Here is a tiny trained network, its code and every weight. The questions are about switching its units off for an input and a class, where a switched-off unit gives its printed mean instead of its output.

import numpy as np


def w(rows, s, z=0):
    codes = np.array(rows[::2]) - 128.0
    scale = np.full(codes.shape[1], s)
    scale[-1] = z or s
    return codes * scale


def norm(h):
    return h / np.sqrt((h * h).mean(-1, keepdims=True) + 1e-5)


def f(y):
    return np.maximum(y, 0)


def log_softmax(a):
    a = a - a.max(-1, keepdims=True)
    return a - np.log(np.exp(a).sum(-1, keepdims=True))


def net(x, mask):
    res = np.array(x, float).reshape(1, 2) / 4 @ E
    u = 0
    for l in range(2):
        y = f(norm(res) @ A[l][:, :-1].T + A[l][:, -1])
        res = res + np.where(mask[u : u + 8], y, B[l][:, -1]) @ B[l][:, :-1]
        u += 8
    return log_softmax(norm(res)[-1] @ U[:, :-1].T + U[:, -1])


A, B = {}, {}
E = w([
[107,155,207,64,179,151,121,105,253,158,176],'x0',
[142,122,68,235,28,123,133,162,203,118,80],'x1',
],0.0038)
A[0] = w([
[111,118,127,135,109,148,132,119,70,138,130,112],'L0N0',
[124,126,129,118,132,142,127,122,132,125,135,48],'L0N1',
[135,118,122,120,130,140,123,129,12,130,124,104],'L0N2',
[126,146,127,137,122,125,142,102,52,131,132,95],'L0N3',
[115,79,115,123,83,170,107,139,143,148,70,19],'L0N4',
[126,140,165,46,179,139,124,111,155,141,137,108],'L0N5',
[122,134,119,134,143,119,119,139,97,145,134,87],'L0N6',
[124,127,164,2,212,132,121,126,76,135,135,9],'L0N7',
],0.0078,0.0014)
B[0] = w([
[101,113,181,89,164,72,117,146,153,130,105,166],'L0N0',
[159,135,108,134,94,109,136,143,94,128,100,135],'L0N1',
[137,92,85,93,114,115,84,179,170,109,52,211],'L0N2',
[136,98,76,125,138,140,109,155,148,110,88,178],'L0N3',
[137,165,145,125,182,133,149,109,120,148,172,162],'L0N4',
[134,96,143,68,102,170,133,90,137,121,115,223],'L0N5',
[168,154,69,158,149,159,121,126,185,125,121,147],'L0N6',
[106,171,185,156,113,156,179,67,40,142,248,255],'L0N7',
],0.011,0.0096)
A[1] = w([
[141,176,197,186,99,124,183,50,95,167,180,51],'L1N0',
[118,83,59,120,197,63,48,215,84,118,39,115],'L1N1',
[162,184,121,214,185,129,170,81,108,134,171,90],'L1N2',
[135,64,144,57,117,128,102,122,196,146,20,119],'L1N3',
[142,127,145,161,94,136,147,62,55,138,123,178],'L1N4',
[121,198,148,237,107,78,126,130,121,154,173,7],'L1N5',
[121,81,71,112,166,124,58,202,219,151,19,161],'L1N6',
[57,150,254,208,52,76,119,49,47,132,184,149],'L1N7',
],0.009,0.0015)
B[1] = w([
[136,130,115,134,118,104,144,144,80,103,131,243],'L1N0',
[183,117,117,109,121,92,254,208,178,162,37,249],'L1N1',
[129,128,133,147,91,97,67,98,172,74,92,204],'L1N2',
[104,145,113,197,166,121,93,154,141,180,127,214],'L1N3',
[120,155,166,126,132,149,162,108,154,151,186,186],'L1N4',
[124,153,130,157,136,65,52,102,94,58,134,176],'L1N5',
[138,95,127,68,114,141,146,112,49,104,118,252],'L1N6',
[135,108,100,76,129,181,160,146,119,118,179,231],'L1N7',
],0.01,0.012)
U = w([
[121,118,169,71,125,205,176,99,79,127,254,192],'0',
[87,118,143,175,181,178,68,140,186,224,144,9],'1',
[134,140,135,175,118,66,45,112,133,49,124,165],'2',
[170,79,104,98,142,103,191,215,125,146,41,213],'3',
],0.0092,0.0011)

Each question gives the input, the list of numbers given to net, and the class t.
The units are the neurons (one row each of A and B). Each row of codes is followed by its name. A weight is (code - 128) times the scale printed after its matrix; where a second scale follows, it is the last column's (A, B and U).
mask holds one flag per neuron, layer by layer. A switched-off neuron (its flag False) gives its mean, the last column of its row in B, instead of its output. The means were averaged over made-up inputs and are rounded, as every weight is.
A unit's drop is (log p(t) with every unit on - log p(t) with that unit switched off) / (log p(t) with every unit on - log p(t) with every unit switched off).
The circuit of an input: a set's keep is (log p(t) with only the set's units on - log p(t) with every unit switched off) / (log p(t) with every unit on - log p(t) with every unit switched off). Starting from the 12 units with the biggest drops (on a tie, the unit counted first), units are removed one at a time, each time the one whose removal leaves the highest keep (on an exact tie, the one counted first), for as long as the keep stays at least 0.8.
units of the circuit, in order: the units of the circuit, biggest drop first
unit that matters most: the unit with the biggest drop
k most important neurons: the k neurons with the biggest drops, biggest first
top k neurons in layer l: the k neurons of layer l with the biggest drops, biggest first
drop when u is switched off: that unit's drop, to one decimal
input [8,5], class 1: unit that matters most => L0N7
input [4,2], class 1: units of the circuit, in order => [L0N7 L1N1 L0N2 L1N3]
input [2,3], class 2: 3 most important neurons => [L0N2 L0N5 L0N7]
input [8,4], class 1: units of the circuit, in order => [L0N7 L1N1 L1N3]
input [5,7], class 2: 3 most important neurons => [L0N2 L0N5 L0N7]
input [-2,8], class 2: top 3 neurons in layer 0 => [L0N2 L0N7 L0N5]
input [1,5], class 2: 2 most important neurons => [L0N2 L0N7]
input [0,0], class 0: 3 most important neurons => [L0N0 L0N2 L1N2]
input [-4,6], class 2: 4 most important neurons => [L0N2 L0N5 L0N4 L0N3]
input [7,6], class 1: top 2 neurons in layer 1 => [L1N1 L1N7]
input [3,2], class 1: 3 most important neurons => [L0N7 L0N2 L1N1]
input [7,3], class 1: 3 most important neurons => [L0N7 L1N1 L1N3]
input [8,8], class 2: top 3 neurons in layer 0 => [L0N5 L0N2 L0N3]
input [5,3], class 1: top 2 neurons in layer 0 => [L0N7 L0N2]
input [8,7], class 1: 4 most important neurons => [L0N7 L1N1 L1N7 L0N2]
input [-1,5], class 2: top 3 neurons in layer 0 => [L0N2 L0N7 L0N5]
input [0,7], class 2: 2 most important neurons => [L0N2 L0N7]
input [-4,7], class 2: most important neuron => [L0N2]
input [8,3], class 1: 3 most important neurons => [L0N7 L1N1 L1N3]
input [0,5], class 2: drop when L1N3 is switched off => 0.0
input [0,8], class 2: drop when L0N7 is switched off => 0.2
input [7,5], class 1: drop when L1N1 is switched off => 0.4
input [-2,4], class 2: drop when L0N5 is switched off => 0.4
